Table B holds the same points as the rows below and some others, measured another way and shuffled. Each row below is followed by which row of B it is.
B:
[[ -95 -160  263  -76   95   67  184  115  169   55 -194 -223  176 -111
  -230  -21   18 -118  145 -235 -201    2  203   27 -140]
 [ -30 -354   86   70  160   -5  105  -26  -32   86  -43   40   92 -115
  -209  -49  -12  -59   -2 -113 -137  122  198  -13   30]
 [ -34   83  208 -117  -19   99 -163  -78  112 -234   64   88  -46  -50
   155  -50 -120 -114  -44  232  146 -253 -116  210 -120]
 [ -61 -133  250 -121  193   96  136   10   97  -58  -51  -70  102  -27
   -52    6   89  -59   55 -127 -203  -97  113  105  -94]
 [  91   98  304   -7 -175  -64 -140  -30  174 -271  102  -76    1  -29
   194 -169  -17  -25   90   24   15  -77 -203  204 -198]
 [  67   77   41  -58  -89  -45  -65 -110  -53 -104   71  140  -81   15
   196   11  -43   45 -102  194   62 -121  -51  125   31]
 [-192 -231  332 -155  364  217   94   -2   98   28  -72   75  117  -72
   -71   73   61  -86  -52 -141 -210 -140  231  151 -109]
 [ 103  -99 -111  172 -270 -197  -76  -57 -105  112  -35  110  -46 -124
   -56  -70 -189   23  -88  138  146  175   74  -45   93]
 [ -27 -286  153  -45  292   93   64 -111  -14 -137  100  113   45  -20
   -27  -43   73  -64  -21  -21 -154  -70   56  110    7]
 [  12 -371  228   72  244   41  -31 -125   46 -242  189   72   61  -65
   -50 -197   39 -117   54  -52 -123   19  -54  131  -70]
 [ 371 -305   98  269  -43 -389  113 -165 -168 -152  335   46   15  113
   199 -239  326  300   85 -312 -407  387 -120   44   86]
 [  22  -69  -45   96 -186  -69 -169  -85  -46    5    3  170  -73 -145
   -15  -73 -251  -73 -117  266  243   19    5   36   40]
 [-145 -149   90 -193  247  199  195   29   66   -2 -169  -91  106  -63
  -218   77  -25 -183   43   15  -90 -196  206   20  -13]
 [-102 -400  121  -81  484  227   33 -177  -34 -216  155  212   30  -36
   -87  -47   25 -177  -56  102  -89 -179   58  128   37]
 [  24   80  213  -68  -67   -2 -114  -81   56 -136   73  104  -41  -18
   213  -28  -29   18  -71  105   35 -132  -73  188  -91]
 [ -34   58 -171  -97 -119  -78  240   53 -179  429 -326   61   -2  -44
   -83  278  -61  129 -186   36  -44   27  402 -118  195]
 [ 186  -74   43  181 -243 -240 -112  -96  -50  -83  129   75  -48  -52
   110 -172  -59   78  -13   52   34  166 -103   57    9]
 [  -7 -290  130  -47  258   86  135  -60   42 -183   52  -60   96  -29
  -146 -100   60 -143  108  -52 -158  -61   34   54  -20]
 [ 105  151  187   46 -324 -225  -31   31    6  163  -71   39  -14  -37
   213   27   17  220  -87 -108  -77  130   73   90  -64]
 [  65 -168  234  -29   97  -26  176   21  120 -175   14 -229  130   -3
   -81 -140  141  -53  214 -216 -258   16   -5   64 -105]
 [ -71  -68 -106   25 -121    9 -108  -55  -78  151 -121  206  -65 -176
  -101   43 -304 -103 -188  300  269  -32  157   -7   92]
 [  99   -2 -158   -4 -140 -173  215  -17 -184  240 -142   31  -11   12
    -9  139   24  166  -98   -3 -108  100  229  -93  189]
 [ 178   -7  239  168 -259 -135 -386 -160  143 -479  321   69  -84  -83
   238 -373 -157  -99   73  232  230  -22 -434  242 -194]
 [-211  135  349 -363  245  322   -9  -16  177 -157  -73   59   22  -12
   143  142  -11 -139  -75  138   -8 -466   55  263 -173]
 [   6  179   31  -98 -163    0 -111  -76  -18  -47  -17  145  -99  -30
   183   61 -141    6 -145  281  178 -190  -18  125    7]
 [ -43 -244  141  -57  246   87   84  -78   -9  -70   37   81   53  -34
   -51  -19   51  -58  -25  -22 -140  -60   99   83    6]
 [  80  -24 -158 -134   -4 -124  515   90 -150  284 -288 -230  106   76
  -176  211  185  146   66 -216 -344   73  357 -181  205]
 [ 119  319  -80  -93 -432 -269  305  154  -79  396 -367 -212   26   29
    42  230   48  261  -21 -134 -151  106  282 -115   92]
 [ 101 -347  182  -20  369    7  177 -156  -62 -253  234   51   67  101
    60 -108  283   42   72 -174 -368    2  -25  114   35]
 [  97  167   54  -50 -232 -109  -15  -31    2  -54  -19   -5  -48   -4
   154    3  -48   55  -23  120   54  -70  -42   81  -11]
 [-156  124   93 -177  -56  132  -39   29   67  106 -216   66  -17 -124
   -21  143 -202 -103 -131  203  158 -228  174   90  -49]
 [ -19  141   59 -113 -107   42 -115  -72   12  -89   -4  134  -83  -47
   145   36 -144  -45 -118  279  179 -211  -32  136  -15]
 [ -22  123  216  -52 -203 -112   92  105   30  321 -243   -8   51  -65
    82  148   21  182 -100 -195 -149   78  272   54  -72]
 [ -65  -78   88   11  -28  -11  -79  -58  -65  185  -66  255  -36 -118
    45   79 -124   41 -219   93   58    7  189   83   25]
 [  76   72  300   64 -233 -147 -166  -34   78  -28   59   93  -23  -62
   247  -84  -19  124  -66  -44  -18   65  -59  188 -150]
 [  34 -104  297   32  -21  -35  -59  -21  131 -147   64  -32   56  -72
    51 -144    6  -39   72  -89  -78   15  -56  147 -155]
 [  18  195  132 -121 -189  -60   63   45   44   77 -147  -60    1  -15
   115   92  -11   76  -28    6  -36  -87   88   78  -48]
 [ 157 -209  166  237 -137 -160 -287 -167   24 -284  292  165  -58 -103
   131 -315 -107  -36   -1  118  111  128 -247  159  -84]
 [ -72   14  217 -171  102  152  -25  -40  133 -215    3  -21   24  -37
    41  -24  -47 -149   27  124   23 -259  -39  171 -114]
 [ -32 -100  212   53  -81 -100   57   59   12  290 -158   54   72 -120
   -22   60    2  119  -98 -213 -162  174  270   38  -56]
 [  63 -447  270  260   87 -148  -57  -78  -19   51  142  160   79 -129
   -35 -191   70   81  -34 -280 -230  333   95   81  -59]
 [ -78 -115 -171  -61   37   91    9  -79  -96   39 -103  138  -41 -111
  -163   61 -237 -165 -124  329  205 -142  142  -30  140]
 [ 131    4  -10   33 -195 -183  121    2  -54   59  -69  -80   12   -7
     5  -14   17   91   32  -42  -89  104   74  -29   57]
 [-113 -183  107 -186  294  106  368   51  -40  223 -220  -60  139    0
  -166  195  161   32  -18 -230 -349  -53  385  -24   59]
 [-143  314  134 -378  -17  184  154   91  129   17 -283 -145   33    0
    44  226  -51  -88  -10  140   23 -399  148   99  -76]
 [ 139  -26 -208  -15  -75  -85   54 -147 -162 -128   74   85  -89   37
    42  -18  -62  -11  -42  277   91  -76  -47  -16  185]
 [ 139  233   11   20 -451 -242   41   63    9  122 -158 -129  -21  -38
    94   14  -71  131   11   13   34   88   44  -10   -7]
 [  17  205   80 -155 -155  -14   48    8   37  -12 -111  -45  -21    4
   117   85  -40   25  -29  110   24 -167   41   81  -25]
 [ -33   56   64 -161  -45   35  189   76   76   29 -206 -196   74  -33
  -113   64  -22  -74   84   -6  -68 -120  139   -1  -22]
 [ 256 -124  103  226 -253 -329  -11  -63  -46  -64  141  -24    6  -15
   110 -209   74  162   68 -151 -145  291  -90   34   -6]
 [-104  141  218 -246  -18  102  194  137  177   40 -274 -252  118  -41
   -81  112    5  -80  103  -78 -108 -199  167   59 -131]
 [-112  -97  330 -263  371  220  162  -33  103 -150   -1  -14   97   47
    67   76  180  -53   20 -115 -272 -268   97  193 -102]
 [ -32  -16  263 -132   71   22  181   64   98   28 -120 -138  115   -9
    -5   49  123   21   70 -203 -244  -56  145   86 -100]
 [  66   88  119  -39 -150  -88  -16  -36   10  -42    0   25  -25   -7
   153   -7   -7   71  -34   48  -12  -44  -10  103  -36]
 [  -7  -84   16  -47   62   52  -65 -131  -65  -93   65  193  -58  -42
    61   -1  -95  -61 -120  225   93 -130    9  103   55]
 [ 100  -31 -144   29 -141 -107   25  -85 -117  -13  -10   62  -59  -30
    -6  -16 -109   -1  -56  200   93    0   23  -26  132]
 [  96  195  149 -260   41   37  160  -54   53 -289   50 -133   -1  154
   238   36  177   29   96   50 -156 -288 -122  154  -36]
 [ -26 -226  202  -94  294   91  115  -87    4 -124   79   64   63   14
    17  -10  134  -28   -5  -80 -218  -93   71  124  -19]
 [  -9   56  217  -37 -121  -63   -4   21   36  141 -100   62   16  -59
   115   62   -3  103  -92  -81  -78   18  140  108  -73]
 [  -1  -20   39  -86  -51 -105  341  115  -63  364 -299 -125  112  -21
  -113  190  111  155  -18 -260 -292  115  381  -90   70]
 [  13 -164  291   21   90   59 -183 -119  131 -349  209   75    8  -70
    87 -215  -41 -139   49   91   33 -104 -192  222 -162]
 [  15 -450  301  102  319   82 -104 -164   91 -379  297   95   67  -73
   -40 -290   46 -169   91  -43 -119    2 -147  186 -119]
 [ 109  -49  246  -83   59  -82  239   14   60 -101   11 -188  105   80
    80  -34  257  103  148 -276 -361   13   27   82  -72]
 [-166   14  354 -217  174  156  105   63  125   97 -159    5   94  -42
    50  147   75    8  -66 -146 -195 -173  227  162 -143]
 [   4  -37  -95   41 -179  -75  -30  -25  -71  137 -118   94  -41 -129
   -86   24 -210  -37 -110  190  164   32  134  -32   86]
 [ 212  -61   42  132 -161 -217  -84 -152  -92 -157  205  129  -72   16
   211 -143   27  125  -36   71  -23  105 -143   96   39]
 [ -95 -103  -51  -97   83   39  196   13 -110  280 -227   85   40  -70
  -140  193  -52   14 -144   15  -77  -26  353  -52  125]
 [  71  106  295  -55 -107 -107   24   -1   43   10    4   13   18   31
   257   26  132  184  -35 -160 -195    1   30  168 -106]
 [  -6 -271  316  -43  255   73   87  -45  127 -229  105  -77  120  -21
   -47 -139  131  -90  136 -179 -245  -37  -13  142 -132]
 [-129  158  356 -223    9  177  -68   41  234 -143  -95  -67   38  -69
    91   22  -72 -130   19   72   42 -299  -10  218 -228]
 [ 163 -293  140  202   37  -45 -352 -287   24 -570  477  231  -99  -58
   164 -408 -112 -160   29  283  187  -23 -420  227  -68]
 [ 129   76  145  -65   -5  -40 -116 -188  -35 -295  250  197 -108   88
   369  -56   65   84  -88  185    0 -170 -207  226   -7]]
Rows of B count from 0, top down.

[ -82   71    8 -189 -171  133 -304   26 -305  154  -76 -166 -219 -139
  -38   56 -236 -298  -56  -28  268   86   99   57 -136  -50]
34
[ -46   -2  -43  160  192   52  -27  -93 -122  -57  -42  -33   33   -8
   63  136  119 -140   51   37  109   -6  -49   -4  -63 -102]
15
[ -54   51  -40  145   32  -86  147  -92   69 -175  -60  102   11  223
   80  -37  131   92  104  112  -90 -219 -105 -147   81   18]
28
[ -66  -49   28  441  376   51   -1 -156 -179 -129  -20   44  306   15
  151  190  305 -105  157   86  104  194    1   24  -86  -61]
45
[  -2   80  -51  -54 -109  109  -98   21 -204   80  -48  -63 -154    3
  -10  112 -143 -176    9   73  137 -117  -14   21  -58 -133]
42
[ 168  118  168  380   59  166  348  246  -73   73 -112  198  507  290
  258  104  -56   20  191  284   79  -80  119  247  -81 -368]
55
[  54  100   -9  -64  218  -15  653   91  396 -112  -25   23  -13  177
  218  -73  -69  289  -97  -41 -174 -509 -112    3   34 -261]
43
[ -76   69  101  -53    0  117  -63   40 -186   83  -51 -109   -5  -91
   93   27 -169 -123  -23  -42  191  125  143  105 -133  -72]
29
[ -81   31    1  119  162  -43  186  -98   62 -157  -25   35   36  106
  122  -13  121  101   42   16  -49 -119  -57  -80   21    2]
25
[-210   40  159  -87    9  -22 -130  -53  -73  -38 -101  -95   -8  -75
  106 -149  -53  -61  -25 -123  150  233  171  -21  -93  163]
30
[-156   57 -192 -520 -115  -77 -107 -121  123  -37  -56 -244 -674 -118
 -110 -110 -168 -112 -244 -214   26 -362 -170 -220    8   64]
0
[ -55   49   92  253   43   77  -19  -34 -234  -27  -29   58  197   72
  114   89   39  -45  147  123  104  134   90   46  -57  -30]
33
[  -4  -42 -247  123  267  -26   18 -172   36 -141  -46  -32 -165   49
  -15  177  245 -171   10   49   15 -299 -278 -141   10 -149]
1
[ -43   34  -55  139  119  -36  176  -95   41 -144  -19   51    0  141
   90   32  120   68   66   72  -60 -201 -106 -100   41  -43]
61
[ -98   13  146  349  237   35  137  -88 -123 -121   -3   72  325   63
  211   52  158   80  143   59   39  193  107   37  -56   13]
54
[   6  117  169 -152  128  -94  552  231  541  -70 -216   47  155  253
  294 -334 -109  212 -129  -81  -61 -332   57   57  -23 -178]
51
[ -89   48  145  368 -102   52 -217  -53 -373  -26  -80  133  300  147
   92   64   90 -108  261  220  150  297  147   15  -42   87]
20
[-171   29  -66  -56 -103 -145 -149 -175   14 -164  -98    4 -223  120
  -21 -116  102  -45   26   16  -16 -124  -96 -242   73  195]
17
[ -16   83  124   36  -33  199  -64  102 -303  154  -42  -74   99  -77
  102  111 -209 -165   32   38  240  158  178  192 -164 -169]
22
[ -65   45   95  304  -37  108 -198  -55 -399   16  -34   59  217   56
   68  146   46 -153  203  179  173  248  118   47  -76    1]
11
[-205   33  -11 -162   74 -141   72 -157  178 -185  -58  -79 -226   19
   68 -181   56   99  -85 -149  -53 -129  -53 -198   35  166]
6
[ -81   45   34  169   74  -65  147  -80   47 -160  -59   92  103  182
  127  -51  125  102  103   81  -51  -92  -27 -100   40   37]
8
[ -78   74  -64 -220  -35  -71  112  -23  167  -78  -81  -65 -270   71
   35 -118  -77   25  -96  -59  -27 -312  -96 -126   26  -16]
68
[-146   32  -55 -294  105  101  -70  -92 -116   44   41 -278 -376 -289
    4   66 -170 -132 -183 -232  151  -18    9    0 -132  -31]
67
[-175   47   30 -132   18 -141   88  -91  197 -166 -101  -27 -139   93
   95 -212   39   91  -56  -95  -45 -131  -22 -170   37  137]
12
[-157   24   -2  118  -72  -73 -208 -162 -153 -128  -77   40  -35  106
   10  -31  131  -84  122   80   50   66  -11 -164   31  182]
66
[  72  114  321  208  167  140  440  295   71   79 -133   91  541  159
  361  -68 -148  108   59   69  122   87  269  311 -155 -299]
31
[-125   22  118  394  192 -139  262 -145  105 -292  -54  209  342  293
  218 -103  313  259  207  125 -147    9   -4 -138   95  143]
13
[ 125  111 -119    4 -219  210 -115  104 -341  184  -30  -21 -155   55
  -63  254 -229 -270   65  213  173 -230  -58   87  -64 -306]
49
[-189   87  234 -381  139  -35  279  111  307   -4 -113 -195  -68 -117
  249 -332 -244  140 -250 -337   84   31  212   75 -137   19]
44
